Below are the code and all the weights of a small trained network. Each question names an input and a class and asks about switching units off, where a switched-off unit gives its printed mean instead of its output.

import numpy as np


def w(rows, s, z=0):
    codes = np.array(rows[::2]) - 128.0
    scale = np.full(codes.shape[1], s)
    scale[-1] = z or s
    return codes * scale


def norm(h):
    return h / np.sqrt((h * h).mean(-1, keepdims=True) + 1e-5)


def f(y):
    return y / 2 * (1 + np.tanh(0.7978845608 * (y + 0.044715 * y**3)))


def log_softmax(a):
    a = a - a.max(-1, keepdims=True)
    return a - np.log(np.exp(a).sum(-1, keepdims=True))


def net(x, mask):
    res = np.array(x, float).reshape(1, 8) / 4 @ E
    u = 0
    for l in range(2):
        y = f(norm(res) @ A[l][:, :-1].T + A[l][:, -1])
        res = res + np.where(mask[u : u + 12], y, B[l][:, -1]) @ B[l][:, :-1]
        u += 12
    return log_softmax(norm(res)[-1] @ U[:, :-1].T + U[:, -1])


A, B = {}, {}
E = w([
[96,114,40,81],'x0',
[184,108,53,198],'x1',
[117,130,126,137],'x2',
[81,1,158,154],'x3',
[106,133,129,154],'x4',
[111,132,130,147],'x5',
[142,129,129,111],'x6',
[83,132,132,183],'x7',
],0.0083)
A[0] = w([
[127,93,166,148,84],'0.n0',
[122,143,145,177,105],'0.n1',
[119,86,134,137,87],'0.n2',
[117,119,176,163,135],'0.n3',
[70,116,74,111,168],'0.n4',
[99,152,109,117,46],'0.n5',
[224,108,118,107,149],'0.n6',
[125,134,148,123,4],'0.n7',
[158,118,206,48,158],'0.n8',
[83,167,150,65,149],'0.n9',
[42,171,148,145,233],'0.n10',
[135,247,146,108,4],'0.n11',
],0.012,0.0022)
B[0] = w([
[197,173,176,83,159],'0.n0',
[113,161,125,135,150],'0.n1',
[199,162,138,94,150],'0.n2',
[143,187,170,84,171],'0.n3',
[200,173,146,54,185],'0.n4',
[179,81,125,112,124],'0.n5',
[25,177,122,204,213],'0.n6',
[91,89,165,122,110],'0.n7',
[11,162,74,131,240],'0.n8',
[106,91,24,103,208],'0.n9',
[44,145,43,70,209],'0.n10',
[157,230,107,172,254],'0.n11',
],0.012,0.0044)
A[1] = w([
[166,120,95,194,33],'1.n0',
[186,122,145,71,136],'1.n1',
[181,105,85,232,11],'1.n2',
[119,84,134,148,255],'1.n3',
[73,161,117,141,211],'1.n4',
[108,14,184,93,136],'1.n5',
[170,96,37,81,227],'1.n6',
[61,174,145,212,207],'1.n7',
[113,125,81,118,16],'1.n8',
[112,5,184,101,110],'1.n9',
[120,174,88,111,37],'1.n10',
[65,87,90,176,123],'1.n11',
],0.014,0.00098)
B[1] = w([
[78,160,115,99,175],'1.n0',
[91,163,175,97,144],'1.n1',
[53,132,54,83,205],'1.n2',
[121,182,105,126,126],'1.n3',
[133,52,137,162,220],'1.n4',
[181,218,68,200,150],'1.n5',
[150,88,254,119,211],'1.n6',
[175,42,199,67,254],'1.n7',
[113,139,158,148,166],'1.n8',
[196,197,49,194,149],'1.n9',
[158,86,128,198,210],'1.n10',
[45,180,169,149,167],'1.n11',
],0.016,0.0077)
U = w([
[237,255,59,199,124],'0',
[89,149,70,103,200],'1',
[214,128,214,124,107],'2',
[163,148,150,140,225],'3',
[162,149,142,132,166],'4',
[167,153,154,137,95],'5',
[151,152,126,130,77],'6',
[156,140,150,139,4],'7',
],0.0098,0.0029)

Each question gives the input, the list of numbers given to net, and the class t.
The units are the neurons (one row each of A and B). Each row of codes is followed by its name. A weight is (code - 128) times the scale printed after its matrix; where a second scale follows, it is the last column's (A, B and U).
mask holds one flag per neuron, layer by layer. A switched-off neuron (its flag False) gives its mean, the last column of its row in B, instead of its output. The means were averaged over made-up inputs and are rounded, as every weight is.
A unit's drop is (log p(t) with every unit on - log p(t) with that unit switched off) / (log p(t) with every unit on - log p(t) with every unit switched off).
The circuit of an input: a set's keep is (log p(t) with only the set's units on - log p(t) with every unit switched off) / (log p(t) with every unit on - log p(t) with every unit switched off). Starting from the 12 units with the biggest drops (on a tie, the unit counted first), units are removed one at a time, each time the one whose removal leaves the highest keep (on an exact tie, the one counted first), for as long as the keep stays at least 0.8.
units of the circuit, in order: the units of the circuit, biggest drop first
most important unit: the unit with the biggest drop
top k neurons: the k neurons with the biggest drops, biggest first
k most important neurons of layer l: the k neurons of layer l with the biggest drops, biggest first
drop when u is switched off: that unit's drop, to one decimal
input [-5,-8,-3,-4,4,2,-3,0], class 1: most important unit	0.n10
input [7,4,0,6,-2,-7,3,5], class 2: units of the circuit, in order	0.n4; 1.n6
input [5,-5,4,-8,-5,-2,-1,-7], class 0: top 4 neurons	0.n11; 1.n7; 1.n2; 1.n10
input [7,-6,-3,-8,-1,8,-3,-5], class 0: top 2 neurons	0.n11; 1.n7
input [1,-3,-2,6,-6,6,6,5], class 0: top 2 neurons	0.n11; 1.n5
input [-4,0,-6,-7,3,-6,-7,0], class 0: top 3 neurons	0.n11; 1.n6; 0.n8
input [6,-4,-5,6,-2,2,6,4], class 0: units of the circuit, in order	0.n11; 1.n5; 1.n9; 0.n6
input [-8,-8,0,6,-1,-3,0,-3], class 1: units of the circuit, in order	0.n8; 1.n6
input [-5,-1,2,7,1,-7,-3,6], class 0: top 2 neurons	0.n11; 0.n6
input [7,8,-7,8,7,-2,5,-6], class 0: top 2 neurons	0.n11; 1.n9
input [-4,-8,-4,-6,5,-8,-5,-5], class 1: top 2 neurons	0.n8; 0.n9
input [1,-6,3,6,-2,-1,-1,-4], class 0: 3 most important neurons of layer 0	0.n11; 0.n6; 0.n1
input [-5,-7,2,-2,-2,-3,-3,-2], class 1: top 3 neurons	0.n8; 0.n9; 1.n6
input [5,-8,-7,-8,5,6,0,-1], class 0: top 3 neurons	0.n11; 1.n7; 1.n2
input [-2,-8,0,7,1,1,7,-4], class 1: units of the circuit, in order	0.n8
input [-1,-7,3,4,4,-4,-3,-3], class 1: 2 most important neurons of layer 0	0.n8; 0.n11
input [-7,7,2,4,3,4,0,5], class 1: top 2 neurons	1.n2; 1.n6
input [-7,8,-5,-2,-3,2,-2,7], class 1: top 2 neurons	1.n2; 1.n6
input [-2,8,-1,-1,6,-5,8,-7], class 1: top 3 neurons	1.n2; 1.n6; 0.n8
input [8,1,7,6,7,-7,-1,-2], class 2: top 2 neurons	0.n4; 1.n6
input [8,4,-6,-3,-4,-5,6,-1], class 2: units of the circuit, in order	1.n6
input [6,-5,-3,4,-1,-2,-1,2], class 2: 2 most important neurons of layer 1	1.n6; 1.n2
input [-5,8,-3,5,-7,1,0,-5], class 1: 2 most important neurons of layer 0	0.n6; 0.n8
input [-2,-8,-7,4,1,-2,-7,-8], class 1: 2 most important neurons of layer 0	0.n8; 0.n11
input [4,-3,-2,-7,-6,-5,-6,-1], class 0: drop when 1.n7 is switched off	0.7
input [8,0,3,2,5,8,-5,-2], class 2: drop when 0.n4 is switched off	0.2
